W =
[[102 145 101 111 101 104]
 [125 134 122 134 121 127]]
W[0,-6]: 102
W[0,-3]: 111
W[1,-6]: 125
W[:, 0]: [102, 125]

A = [148 146 124 112 114 119 136 155 103 141]
A[0]	148
A[8]	103
A[9]	141
A[1]	146

x =
[[151 149 151 111 149 150 107 111 111 113]
 [123 124 122 124 124 124 122 125 123 127]
 [111 112 112 148 114 114 136 151 146 125]]
x[0][0]: 151
x[0]: [151, 149, 151, 111, 149, 150, 107, 111, 111, 113]
x[2][7]: 151
x[-2][-3]: 125
x[-2][-10]: 123
x[0][9]: 113
x[:, 4]: [149, 124, 114]
x[0][-9]: 149
x[-2]: [123, 124, 122, 124, 124, 124, 122, 125, 123, 127]
x[-1][9]: 125

grid =
[[135 126 129 127 129 122 130 132 120 150 127 118 125 130 131]
 [134 107 131 113 122 136 115 130 133 117 110 117 126 121 121]
 [123 130 129 126 123 123 131 127 124 140 120 125 116 137 125]
 [123 133 136 127 132 129 132 126 126 140 120 122 126 135 120]
 [117 126 121 133 128 130 131 123 119 113 133 129 120 128 131]
 [139 136 129 137 135 120 119 131 122 135 134 122 132 131 123]
 [131 123 134 131 134 124 130 138 121 129 132 119 135 115 122]
 [133 128 123 128 130 134 126 133 120 121 128 121 122 131 133]
 [141 138 122 139 114 123 130 120 139 134 127 129 129 136 127]
 [116 114 137 128 124 130 130 127 132 148 112 125 129 128 133]
 [121 123 121 126 131 123 116 132 122 135 136 124 134 127 137]]
Rows and columns are counted from 0.
row 0 col 0 -> 135
row 0 col 4 -> 129
row 7 col 6 -> 126
row 10 col 4 -> 131
row 3 col 6 -> 132
row 4 col 13 -> 128
row 3 col 0 -> 123
row 5 col 9 -> 135
row 0 col 13 -> 130
row 8 col 7 -> 120
row 5 col 10 -> 134
row 0 col 2 -> 129
row 5 col 4 -> 135
row 7 col 2 -> 123
row 0 col 9 -> 150
row 7 col 11 -> 121
row 4 col 8 -> 119
row 6 col 14 -> 122
row 10 col 6 -> 116
row 7 col 3 -> 128
row 1 col 11 -> 117
row 10 col 3 -> 126
row 4 col 10 -> 133
row 9 col 12 -> 129
row 5 col 14 -> 123
row 6 col 5 -> 124
row 6 col 11 -> 119
row 5 col 3 -> 137
row 8 col 12 -> 129
row 1 col 6 -> 115
row 8 col 3 -> 139
row 3 col 8 -> 126
row 0 col 5 -> 122

data = [124 128 125 133 127 113 139 119 137 113 102 128 150 137]
data[0]: 124
data[-5]: 113
data[7]: 119
data[4]: 127

a =
126  129  125  129  111  127  129  133  124  132  133  137  126  134  128
134  128  136  129  128  128  124  132  124  129  133  132  126  131  129
131  130  128  131  124  123  122  136  130  139  124  128  127  138  121
134  135  128  132  129  132  122  127  130  125  133  126  127  135  135
125  124  135  133  127  124  133  135  129  127  126  130  120  128  130
128  130  138  126  128  138  136  124  129  115  125  151  123  121  133
127  122  128  124  124  125  130  122  128  125  131  126  125  133  122
131  124  127  129  126  124  127  125  125  123  128  123  125  132  132
126  132  119  125  122  130  127  130  130  130  122  128  125  132  135
126  125  120  133  124  134  130  132  121  124  127  129  136  132  124
125  132  125  124  130  124  130  124  127  128  122  126  128  122  124
Indices start at 0.
row 0 col 0 => 126
row 1 col 12 => 126
row 7 col 11 => 123
row 8 col 6 => 127
row 9 col 1 => 125
row 0 col 1 => 129
row 0 col 13 => 134
row 6 col 6 => 130
row 2 col 0 => 131
row 3 col 10 => 133
row 8 col 9 => 130
row 4 col 14 => 130
row 9 col 5 => 134
row 4 col 3 => 133
row 5 col 0 => 128
row 7 col 14 => 132
row 3 col 5 => 132
row 1 col 10 => 133
row 7 col 10 => 128
row 10 col 6 => 130
row 5 col 1 => 130
row 3 col 13 => 135
row 2 col 11 => 128
row 4 col 6 => 133
row 7 col 8 => 125
row 0 col 7 => 133
row 0 col 4 => 111
row 3 col 12 => 127
row 7 col 5 => 124
row 3 col 0 => 134
row 7 col 3 => 129
row 8 col 2 => 119
row 0 col 11 => 137
row 1 col 2 => 136
row 2 col 1 => 130
